Below are the code and all the weights of a small trained network. Each question names an input and a target symbol and asks about switching units off, where a switched-off unit gives its printed mean instead of its output.

import numpy as np


def w(rows, s, z=0):
    codes = np.array(rows[::2]) - 128.0
    scale = np.full(codes.shape[1], s)
    scale[-1] = z or s
    return codes * scale


def f(y):
    return y / 2 * (1 + np.tanh(0.7978845608 * (y + 0.044715 * y**3)))


def softmax(a):
    e = np.exp(a - a.max(-1, keepdims=True))
    return e / e.sum(-1, keepdims=True)


def log_softmax(a):
    a = a - a.max(-1, keepdims=True)
    return a - np.log(np.exp(a).sum(-1, keepdims=True))


def net(x, mask):
    ids = ['ΞΠΨαβγδεζηθλμφω'.index(c) for c in x.split()]
    T = len(ids)
    res = E[ids] + P[:T]
    u = 0
    for l in range(2):
        r = res
        for j in range(2):
            rows = slice(2 * j, 2 * j + 2)
            q, k, v = (r @ M[l][rows].T for M in (Q, K, V))
            z = softmax(np.where(np.tri(T) > 0, q @ k.T / 2**0.5, -1e9)) @ v
            o = O[l][rows]
            res = res + np.where(mask[u + j], z, o[:, -1]) @ o[:, :-1]
        u += 2
        y = f(res @ A[l][:, :-1].T + A[l][:, -1])
        res = res + np.where(mask[u : u + 16], y, B[l][:, -1]) @ B[l][:, :-1]
        u += 16
    return log_softmax(res[-1] @ U[:, :-1].T + U[:, -1])


Q, K, V, O, A, B = {}, {}, {}, {}, {}, {}
E = w([
[96,129,166,128,227],'Ξ',
[161,149,94,163,143],'Π',
[139,150,124,187,198],'Ψ',
[160,111,182,65,207],'α',
[104,209,150,46,144],'β',
[106,160,70,101,179],'γ',
[183,114,117,54,144],'δ',
[39,117,145,149,7],'ε',
[137,110,58,64,74],'ζ',
[128,195,52,82,108],'η',
[149,76,155,83,194],'θ',
[182,104,87,107,100],'λ',
[87,179,92,141,166],'μ',
[121,94,125,109,185],'φ',
[119,105,48,130,115],'ω',
],0.018)
P = w([
[175,105,114,254,103],'0',
[112,163,99,96,155],'1',
[110,158,106,88,164],'2',
[112,160,105,84,157],'3',
[115,165,108,85,156],'4',
[113,164,103,82,155],'5',
[112,167,103,80,156],'6',
[112,168,104,78,157],'7',
[114,175,103,78,152],'8',
[113,176,100,79,153],'9',
[114,180,96,74,158],'10',
],0.009)
Q[0] = w([
[164,248,132,91,140],'0.h1',
[95,111,101,156,132],'0.h1',
[187,65,111,144,77],'0.h2',
[145,118,201,166,108],'0.h2',
],0.014)
K[0] = w([
[56,152,155,175,5],'0.h1',
[173,85,92,128,134],'0.h1',
[191,162,34,10,222],'0.h2',
[137,175,132,142,153],'0.h2',
],0.014)
V[0] = w([
[124,136,75,101,91],'0.h1',
[107,64,194,126,61],'0.h1',
[108,94,63,77,198],'0.h2',
[26,198,253,104,76],'0.h2',
],0.0069)
O[0] = w([
[150,159,59,61,57,183],'0.h1',
[254,119,177,106,29,4],'0.h1',
[145,99,80,133,203,159],'0.h2',
[118,224,202,148,157,28],'0.h2',
],0.0074,0.0041)
A[0] = w([
[142,172,116,183,82,192],'0.n1',
[81,164,152,100,176,98],'0.n2',
[117,119,89,171,196,143],'0.n3',
[89,143,187,103,183,154],'0.n4',
[148,112,88,183,169,226],'0.n5',
[150,156,200,147,164,105],'0.n6',
[215,104,153,169,138,133],'0.n7',
[129,136,122,246,148,131],'0.n8',
[159,131,70,96,199,253],'0.n9',
[177,197,138,108,84,174],'0.n10',
[159,106,239,109,137,114],'0.n11',
[134,184,51,69,149,137],'0.n12',
[66,159,102,68,114,90],'0.n13',
[249,108,165,169,156,239],'0.n14',
[141,111,148,179,92,185],'0.n15',
[113,109,91,128,110,86],'0.n16',
],0.011,0.0041)
B[0] = w([
[1,99,76,150,122,135],'0.n1',
[165,89,81,149,60,171],'0.n2',
[105,142,170,36,126,193],'0.n3',
[169,152,70,74,59,161],'0.n4',
[67,103,153,76,97,177],'0.n5',
[195,207,160,121,115,135],'0.n6',
[168,52,157,200,211,128],'0.n7',
[24,170,141,94,154,138],'0.n8',
[116,73,156,19,94,250],'0.n9',
[34,141,121,104,161,144],'0.n10',
[188,165,232,27,67,133],'0.n11',
[125,97,166,66,160,234],'0.n12',
[122,98,165,168,146,185],'0.n13',
[125,34,126,101,241,138],'0.n14',
[134,87,32,159,176,124],'0.n15',
[127,157,167,164,89,142],'0.n16',
],0.007,0.016)
Q[1] = w([
[181,255,140,231,101],'1.h1',
[253,175,94,247,146],'1.h1',
[217,138,135,47,187],'1.h2',
[228,101,147,230,91],'1.h2',
],0.0058)
K[1] = w([
[166,201,58,97,152],'1.h1',
[142,107,126,31,139],'1.h1',
[126,131,147,145,131],'1.h2',
[168,148,101,9,164],'1.h2',
],0.011)
V[1] = w([
[205,52,86,179,90],'1.h1',
[113,176,1,192,25],'1.h1',
[176,175,134,56,85],'1.h2',
[96,56,124,75,127],'1.h2',
],0.0099)
O[1] = w([
[104,2,200,159,64,58],'1.h1',
[115,31,41,72,96,51],'1.h1',
[80,176,197,29,62,77],'1.h2',
[10,66,118,164,173,249],'1.h2',
],0.0095,0.02)
A[1] = w([
[86,71,149,90,93,74],'1.n1',
[170,163,187,54,166,30],'1.n2',
[171,111,152,235,196,12],'1.n3',
[148,131,59,132,173,149],'1.n4',
[217,205,79,154,110,75],'1.n5',
[158,195,205,70,110,131],'1.n6',
[127,135,43,131,169,73],'1.n7',
[153,134,218,179,156,127],'1.n8',
[215,76,145,115,156,3],'1.n9',
[72,164,199,184,194,113],'1.n10',
[117,159,112,75,121,63],'1.n11',
[152,62,131,134,1,165],'1.n12',
[92,250,155,152,172,183],'1.n13',
[156,126,155,40,87,61],'1.n14',
[75,82,161,158,131,138],'1.n15',
[109,80,131,171,146,133],'1.n16',
],0.0093,0.005)
B[1] = w([
[162,32,151,241,57,172],'1.n1',
[89,160,77,241,76,171],'1.n2',
[109,119,120,47,52,157],'1.n3',
[167,136,238,147,124,184],'1.n4',
[50,61,165,56,193,137],'1.n5',
[144,37,36,194,125,161],'1.n6',
[115,167,220,210,117,192],'1.n7',
[16,198,164,121,54,172],'1.n8',
[35,194,254,232,76,132],'1.n9',
[200,83,92,76,120,232],'1.n10',
[60,150,64,147,107,166],'1.n11',
[219,228,134,101,100,150],'1.n12',
[198,97,113,147,80,251],'1.n13',
[147,198,216,156,34,144],'1.n14',
[198,229,130,113,148,188],'1.n15',
[168,137,107,123,152,168],'1.n16',
],0.0059,0.032)
U = w([
[185,118,84,144,113,107],'Ξ',
[126,64,125,147,202,160],'Π',
[216,142,173,129,145,105],'Ψ',
[124,158,182,178,66,24],'α',
[107,137,100,75,62,92],'β',
[127,82,44,50,138,155],'γ',
[74,110,231,152,111,130],'δ',
[64,97,128,206,97,87],'ε',
[163,89,128,80,75,166],'ζ',
[28,97,133,90,102,101],'η',
[153,157,182,69,86,129],'θ',
[167,87,163,177,122,69],'λ',
[77,193,169,163,137,161],'μ',
[183,106,110,2,137,254],'φ',
[119,36,79,88,118,124],'ω',
],0.0087,0.0068)

Each question gives the input, a string of symbols that net reads in full, and the target symbol t.
The units are the heads (2 rows each of Q, K, V and O) and the neurons (one row each of A and B). Each row of codes is followed by its name. A weight is (code - 128) times the scale printed after its matrix; where a second scale follows, it is the last column's (O, A, B and U).
mask holds one flag per unit, layer by layer, with each layer's heads first. A switched-off unit (its flag False) gives its mean, the last column of its rows in O or B, instead of its output. The means were averaged over made-up inputs and are rounded, as every weight is.
A unit's drop is (log p(t) with every unit on - log p(t) with that unit switched off) / (log p(t) with every unit on - log p(t) with every unit switched off).
The circuit of an input: a set's keep is (log p(t) with only the set's units on - log p(t) with every unit switched off) / (log p(t) with every unit on - log p(t) with every unit switched off). Starting from the 12 units with the biggest drops (on a tie, the unit counted first), units are removed one at a time, each time the one whose removal leaves the highest keep (on an exact tie, the one counted first), for as long as the keep stays at least 0.8.
circuit, biggest first: the units of the circuit, biggest drop first
unit that matters most: the unit with the biggest drop
top k neurons: the k neurons with the biggest drops, biggest first
k most important neurons of layer l: the k neurons of layer l with the biggest drops, biggest first
input ζ Ψ Π, target ζ: top 4 neurons -> 1.n1, 1.n12, 0.n3, 0.n9
input δ μ ε δ, target δ: top 4 neurons -> 1.n9, 1.n10, 0.n14, 1.n13
input η μ α η μ λ β, target η: 2 most important neurons of layer 1 -> 1.n10, 1.n13
input γ μ δ μ Ψ δ ε Ψ θ, target θ: circuit, biggest first -> 0.h2, 1.h2
input ζ η α μ η Π ω, target ζ: top 2 neurons -> 1.n1, 1.n12
input θ μ μ Ξ Π ζ, target θ: top 2 neurons -> 1.n10, 1.n8
input Ξ δ β Π Π Π ω β β λ, target Ξ: top neuron -> 1.n13
input Ξ μ θ Ψ, target Ξ: top 4 neurons -> 1.n13, 1.n10, 1.n6, 0.n8
input Ξ α μ ζ μ δ δ μ μ μ μ, target Ξ: 3 most important neurons of layer 1 -> 1.n13, 1.n10, 1.n6
input θ μ α Π, target θ: top 4 neurons -> 1.n10, 1.n8, 1.n3, 0.n14
input δ μ Ξ Π, target δ: circuit, biggest first -> 1.h1, 0.n3, 0.h1, 0.n7
input θ ε μ μ ζ φ β ζ μ β Ξ, target Ξ: top 2 neurons -> 1.n6, 0.n6
input μ Π α Π ζ α Π η γ, target μ: circuit, biggest first -> 1.h1, 0.n8, 1.n7, 0.h1
input μ ζ φ, target μ: top 2 neurons -> 0.n8, 1.n10
input λ μ Π γ δ η η β ζ, target λ: unit that matters most -> 1.h1
input φ μ μ Ψ Ξ α, target φ: 3 most important neurons of layer 1 -> 1.n10, 1.n7, 1.n1
input ζ λ δ Π Ξ δ, target ζ: 4 most important neurons of layer 1 -> 1.n1, 1.n12, 1.n7, 1.n14
input μ δ μ μ γ δ ω, target μ: top 3 neurons -> 0.n8, 1.n10, 1.n7
input μ α Π, target μ: top 2 neurons -> 0.n8, 1.n7
input γ Π μ Π μ η, target γ: unit that matters most -> 1.h2
input Ξ η Π η Π Ψ δ β α ζ, target Ξ: top 2 neurons -> 1.n13, 0.n8
input Π δ δ μ Ξ μ α Ψ Ξ, target Π: 2 most important neurons of layer 1 -> 1.n8, 1.n13
input ζ β β φ, target ζ: 2 most important neurons of layer 1 -> 1.n1, 1.n12
input Ξ μ η μ δ φ, target Ξ: 3 most important neurons of layer 0 -> 0.n8, 0.n3, 0.n6
